Below are the code and all the weights of a small trained network. Each question names an input and a class and asks about switching units off, where a switched-off unit gives its printed mean instead of its output.

import numpy as np


def w(rows, s, z=0):
    codes = np.array(rows[::2]) - 128.0
    scale = np.full(codes.shape[1], s)
    scale[-1] = z or s
    return codes * scale


def norm(h):
    return h / np.sqrt((h * h).mean(-1, keepdims=True) + 1e-5)


def f(y):
    return y / 2 * (1 + np.tanh(0.7978845608 * (y + 0.044715 * y**3)))


def log_softmax(a):
    a = a - a.max(-1, keepdims=True)
    return a - np.log(np.exp(a).sum(-1, keepdims=True))


def net(x, mask):
    res = np.array(x, float).reshape(1, 5) / 4 @ E
    u = 0
    for l in range(4):
        y = f(norm(res) @ A[l][:, :-1].T + A[l][:, -1])
        res = res + np.where(mask[u : u + 7], y, B[l][:, -1]) @ B[l][:, :-1]
        u += 7
    return log_softmax(norm(res)[-1] @ U[:, :-1].T + U[:, -1])


A, B = {}, {}
E = w([
[155,111,155,56,218,114,178,133,148],'x0',
[128,127,126,127,129,127,129,127,128],'x1',
[130,135,120,124,129,129,121,121,132],'x2',
[120,71,171,132,101,109,97,148,251],'x3',
[35,137,119,87,155,121,54,182,118],'x4',
],0.022)
A[0] = w([
[148,160,118,125,134,132,127,114,109,102],'0.n0',
[132,169,105,127,137,130,131,109,4,243],'0.n1',
[142,115,133,67,252,126,178,129,156,168],'0.n2',
[141,157,122,100,190,130,155,117,35,128],'0.n3',
[131,117,135,94,187,121,159,135,187,2],'0.n4',
[145,164,71,97,137,123,79,73,163,83],'0.n5',
[35,129,118,90,176,123,55,166,109,187],'0.n6',
],0.034,0.0071)
B[0] = w([
[117,162,101,165,118,55,60,115,42,154],'0.n0',
[208,120,243,98,209,166,117,126,129,253],'0.n1',
[172,158,127,54,211,64,218,198,133,245],'0.n2',
[42,145,24,166,45,140,202,99,98,227],'0.n3',
[183,119,182,154,97,174,22,124,134,184],'0.n4',
[166,100,127,137,105,168,137,103,122,134],'0.n5',
[5,129,123,73,156,156,95,130,101,253],'0.n6',
],0.029,0.03)
A[1] = w([
[178,108,83,213,51,158,128,168,198,108],'1.n0',
[82,112,106,179,65,152,110,54,82,81],'1.n1',
[58,92,80,182,4,128,84,58,167,111],'1.n2',
[90,163,21,136,104,109,188,127,112,59],'1.n3',
[109,75,114,120,107,82,120,141,210,23],'1.n4',
[132,111,111,89,98,101,87,132,184,2],'1.n5',
[142,112,77,180,50,98,139,105,117,89],'1.n6',
],0.036,0.0042)
B[1] = w([
[107,76,213,90,110,110,206,105,175,230],'1.n0',
[128,121,181,214,108,95,57,142,166,195],'1.n1',
[23,99,53,118,4,97,181,87,192,255],'1.n2',
[113,103,36,84,126,173,179,66,126,181],'1.n3',
[184,170,130,135,154,216,71,100,46,168],'1.n4',
[163,173,132,107,206,126,169,173,118,160],'1.n5',
[129,82,193,111,112,190,178,66,99,179],'1.n6',
],0.03,0.02)
A[2] = w([
[86,171,45,204,73,122,75,136,138,114],'2.n0',
[154,149,124,88,154,122,97,154,101,120],'2.n1',
[253,138,117,171,100,123,178,114,134,15],'2.n2',
[175,140,90,111,91,92,111,105,89,30],'2.n3',
[110,122,152,175,86,194,66,74,83,5],'2.n4',
[116,103,175,114,153,69,69,182,158,35],'2.n5',
[239,111,156,195,113,114,129,128,163,150],'2.n6',
],0.044,0.0029)
B[2] = w([
[150,205,72,141,75,67,122,171,134,190],'2.n0',
[104,108,133,141,117,201,101,76,137,248],'2.n1',
[165,108,106,204,105,44,93,117,69,235],'2.n2',
[167,106,107,133,179,136,183,174,178,139],'2.n3',
[153,136,167,96,135,100,106,173,193,246],'2.n4',
[131,148,170,194,113,140,110,122,144,229],'2.n5',
[135,123,144,3,106,62,142,151,54,213],'2.n6',
],0.05,0.018)
A[3] = w([
[111,109,161,119,174,158,83,164,187,124],'3.n0',
[63,85,84,181,177,103,96,145,101,109],'3.n1',
[215,87,69,200,90,144,194,87,154,8],'3.n2',
[112,98,107,178,113,161,116,84,157,92],'3.n3',
[106,183,4,212,113,69,123,161,114,33],'3.n4',
[166,133,133,186,133,58,72,164,150,3],'3.n5',
[81,71,137,127,173,129,64,158,149,38],'3.n6',
],0.038,0.0034)
B[3] = w([
[151,123,112,191,127,159,80,114,170,248],'3.n0',
[202,152,116,122,122,120,190,118,88,162],'3.n1',
[179,37,129,253,135,127,103,86,142,209],'3.n2',
[101,144,157,125,120,146,87,114,63,166],'3.n3',
[113,150,35,189,135,103,123,170,149,246],'3.n4',
[88,110,140,45,86,111,117,129,95,219],'3.n5',
[224,144,154,160,133,135,150,148,171,219],'3.n6',
],0.038,0.018)
U = w([
[204,82,200,89,91,36,101,135,32,255],'0',
[136,178,201,125,175,229,45,165,184,222],'1',
[194,70,15,227,164,72,209,118,61,56],'2',
[48,148,45,39,212,223,218,110,79,6],'3',
[63,50,160,132,5,117,208,57,148,68],'4',
[63,183,25,171,55,88,103,196,197,53],'5',
],0.015,0.0017)

Each question gives the input, the list of numbers given to net, and the class t.
The units are the neurons (one row each of A and B). Each row of codes is followed by its name. A weight is (code - 128) times the scale printed after its matrix; where a second scale follows, it is the last column's (A, B and U).
mask holds one flag per neuron, layer by layer. A switched-off neuron (its flag False) gives its mean, the last column of its row in B, instead of its output. The means were averaged over made-up inputs and are rounded, as every weight is.
A unit's drop is (log p(t) with every unit on - log p(t) with that unit switched off) / (log p(t) with every unit on - log p(t) with every unit switched off).
unit that matters most: the unit with the biggest drop
top k neurons: the k neurons with the biggest drops, biggest first
k most important neurons of layer l: the k neurons of layer l with the biggest drops, biggest first
drop of u: that unit's drop, to one decimal
input [1,-1,5,-3,-8], class 2: 3 most important neurons of layer 0 -> (0.n6 0.n4 0.n3)
input [-8,5,7,4,4], class 5: top neuron -> (0.n2)
input [1,-8,-4,-8,-4], class 2: top 4 neurons -> (0.n6 0.n3 0.n4 0.n1)
input [2,-8,1,5,-7], class 0: top 2 neurons -> (0.n6 0.n3)
input [-7,-4,-6,1,5], class 5: top 3 neurons -> (0.n2 0.n1 2.n0)
input [-8,-6,-6,7,1], class 5: top 4 neurons -> (0.n2 0.n1 1.n2 2.n0)
input [1,-3,2,-7,-6], class 2: top 3 neurons -> (0.n6 0.n3 0.n4)
input [4,1,-8,-7,-8], class 2: 2 most important neurons of layer 0 -> (0.n6 0.n3)
input [-3,-8,-5,1,7], class 5: top 3 neurons -> (0.n1 0.n2 2.n0)
input [-6,-6,-8,-5,-2], class 0: top 2 neurons -> (0.n6 0.n1)
input [-1,-7,-4,-8,1], class 1: top 2 neurons -> (0.n1 0.n2)
input [0,1,2,3,1], class 5: top 2 neurons -> (0.n1 0.n2)
input [1,-7,-8,8,-2], class 0: top 2 neurons -> (0.n3 0.n6)
input [1,1,7,4,-3], class 0: top neuron -> (0.n3)
input [-6,-8,2,4,4], class 5: 2 most important neurons of layer 0 -> (0.n1 0.n2)
input [4,-5,1,-7,2], class 3: 2 most important neurons of layer 0 -> (0.n3 0.n1)
input [4,8,-8,-6,5], class 3: drop of 0.n3 -> 0.3
input [5,-3,-3,-3,-8], class 2: drop of 0.n3 -> 0.3
input [2,7,2,4,8], class 1: drop of 0.n3 -> 1.6
input [4,3,5,8,-1], class 0: drop of 0.n6 -> 5.5
input [2,-2,7,6,8], class 1: unit that matters most -> 0.n3
input [0,-1,8,-4,1], class 1: 2 most important neurons of layer 0 -> (0.n1 0.n2)
